Below are the code and all the weights of a small trained network. Each question names an input and a class and asks about switching units off, where a switched-off unit gives its printed mean instead of its output.

import numpy as np


def w(rows, s, z=0):
    codes = np.array(rows[::2]) - 128.0
    scale = np.full(codes.shape[1], s)
    scale[-1] = z or s
    return codes * scale


def f(y):
    return y / 2 * (1 + np.tanh(0.7978845608 * (y + 0.044715 * y**3)))


def log_softmax(a):
    a = a - a.max(-1, keepdims=True)
    return a - np.log(np.exp(a).sum(-1, keepdims=True))


def net(x, mask):
    res = np.array(x, float).reshape(1, 8) / 4 @ E
    y = f(res @ A[0][:, :-1].T + A[0][:, -1])
    res = res + np.where(mask, y, B[0][:, -1]) @ B[0][:, :-1]
    return log_softmax(res[-1] @ U[:, :-1].T + U[:, -1])


A, B = {}, {}
E = w([
[85,252,93,104,149,163],'x0',
[130,128,127,129,129,127],'x1',
[125,127,130,129,129,127],'x2',
[118,117,64,42,61,64],'x3',
[129,130,134,122,127,133],'x4',
[57,81,100,167,58,221],'x5',
[93,43,86,80,217,167],'x6',
[133,129,136,117,125,135],'x7',
],0.012)
A[0] = w([
[177,120,183,108,162,54,143],'N1',
[117,89,97,81,216,165,64],'N2',
[138,183,171,191,52,95,69],'N3',
[95,106,118,134,70,202,124],'N4',
[139,168,157,146,79,124,44],'N5',
[141,142,162,171,179,172,125],'N6',
[179,138,134,178,70,101,90],'N7',
[147,190,132,110,191,77,97],'N8',
[128,121,176,135,149,163,52],'N9',
[141,58,170,148,101,82,52],'N10',
[105,132,156,172,153,133,63],'N11',
[125,140,171,206,163,140,110],'N12',
[83,149,96,164,75,180,89],'N13',
[123,116,109,149,85,185,52],'N14',
[127,168,129,115,155,108,110],'N15',
[118,126,109,97,107,91,142],'N16',
[121,164,187,167,170,167,131],'N17',
[142,172,162,138,76,120,62],'N18',
[87,79,131,184,39,155,106],'N19',
[121,155,160,153,166,170,119],'N20',
[173,62,151,153,97,101,2],'N21',
[129,133,115,179,149,128,85],'N22',
[80,245,85,104,148,160,14],'N23',
[97,151,56,47,62,92,80],'N24',
[102,128,95,88,89,91,70],'N25',
[194,158,120,131,172,94,102],'N26',
],0.013,0.0058)
B[0] = w([
[67,190,178,166,133,108,229],'N1',
[100,99,87,73,191,134,207],'N2',
[113,67,65,57,213,146,233],'N3',
[85,183,175,117,160,73,225],'N4',
[91,95,100,100,155,137,174],'N5',
[160,120,104,101,93,82,206],'N6',
[110,99,93,72,152,149,197],'N7',
[89,187,161,141,133,117,212],'N8',
[141,121,113,115,113,120,153],'N9',
[169,138,161,180,120,221,193],'N10',
[148,123,114,114,105,107,155],'N11',
[159,105,113,126,83,72,203],'N12',
[88,180,163,146,140,115,217],'N13',
[125,153,161,125,145,112,179],'N14',
[112,146,159,135,129,143,163],'N15',
[152,129,120,131,108,117,181],'N16',
[171,104,110,125,97,92,213],'N17',
[118,108,103,92,165,137,184],'N18',
[91,175,176,141,129,103,243],'N19',
[181,99,114,140,81,89,189],'N20',
[130,109,139,218,98,198,182],'N21',
[140,130,111,133,125,122,142],'N22',
[144,90,148,227,110,253,229],'N23',
[193,97,110,136,81,75,254],'N24',
[161,94,120,109,76,83,190],'N25',
[87,159,134,120,117,114,194],'N26',
],0.012)
U = w([
[82,220,165,154,131,77,95],'0',
[219,94,104,136,51,49,80],'1',
[158,114,137,210,102,246,253],'2',
[101,72,75,62,209,145,78],'3',
],0.011,0.0061)

Each question gives the input, the list of numbers given to net, and the class t.
The units are the neurons (one row each of A and B). Each row of codes is followed by its name. A weight is (code - 128) times the scale printed after its matrix; where a second scale follows, it is the last column's (A, B and U).
mask holds one flag per neuron, in row order. A switched-off neuron (its flag False) gives its mean, the last column of its row in B, instead of its output. The means were averaged over made-up inputs and are rounded, as every weight is.
A unit's drop is (log p(t) with every unit on - log p(t) with that unit switched off) / (log p(t) with every unit on - log p(t) with every unit switched off).
The circuit of an input: a set's keep is (log p(t) with only the set's units on - log p(t) with every unit switched off) / (log p(t) with every unit on - log p(t) with every unit switched off). Starting from the 12 units with the biggest drops (on a tie, the unit counted first), units are removed one at a time, each time the one whose removal leaves the highest keep (on an exact tie, the one counted first), for as long as the keep stays at least 0.8.
circuit, biggest first: the units of the circuit, biggest drop first
top k neurons: the k neurons with the biggest drops, biggest first
drop of u: that unit's drop, to one decimal
input [2,-3,1,-5,5,4,4,7], class 1: circuit, biggest first	[N20; N6]
input [-4,-4,6,8,4,8,-2,2], class 0: circuit, biggest first	[N19]
input [-1,3,4,6,-6,-7,-2,-6], class 0: top 2 neurons	[N1; N8]
input [-2,-2,-1,0,-3,2,1,1], class 0: circuit, biggest first	[N23; N24]
input [4,6,-6,-4,7,5,3,-1], class 0: top 2 neurons	[N4; N13]
input [-4,-1,0,6,1,-7,-8,3], class 3: top 2 neurons	[N3; N7]
input [-7,7,3,-1,-6,4,-6,-4], class 2: top 2 neurons	[N21; N10]
input [-3,-5,-3,7,1,6,6,8], class 1: top 4 neurons	[N24; N25; N1; N3]
input [7,5,-2,-4,-3,-6,-6,-5], class 2: top 2 neurons	[N23; N4]
input [-5,3,-3,-8,3,-7,-7,-5], class 1: top 3 neurons	[N12; N17; N6]
input [8,0,6,8,-2,-4,1,6], class 1: top 2 neurons	[N24; N25]
input [-7,-1,4,6,-2,-3,3,7], class 2: top 2 neurons	[N10; N21]
input [7,7,0,2,-2,-8,7,-3], class 0: top 2 neurons	[N8; N3]
input [-4,-3,-5,-6,1,-3,-5,-7], class 1: circuit, biggest first	[N12]
input [0,6,4,6,2,1,-7,-4], class 3: drop of N5	0.1
input [6,6,3,2,7,3,-7,5], class 3: drop of N18	0.2
input [0,2,2,-7,3,4,-8,3], class 3: drop of N7	0.1
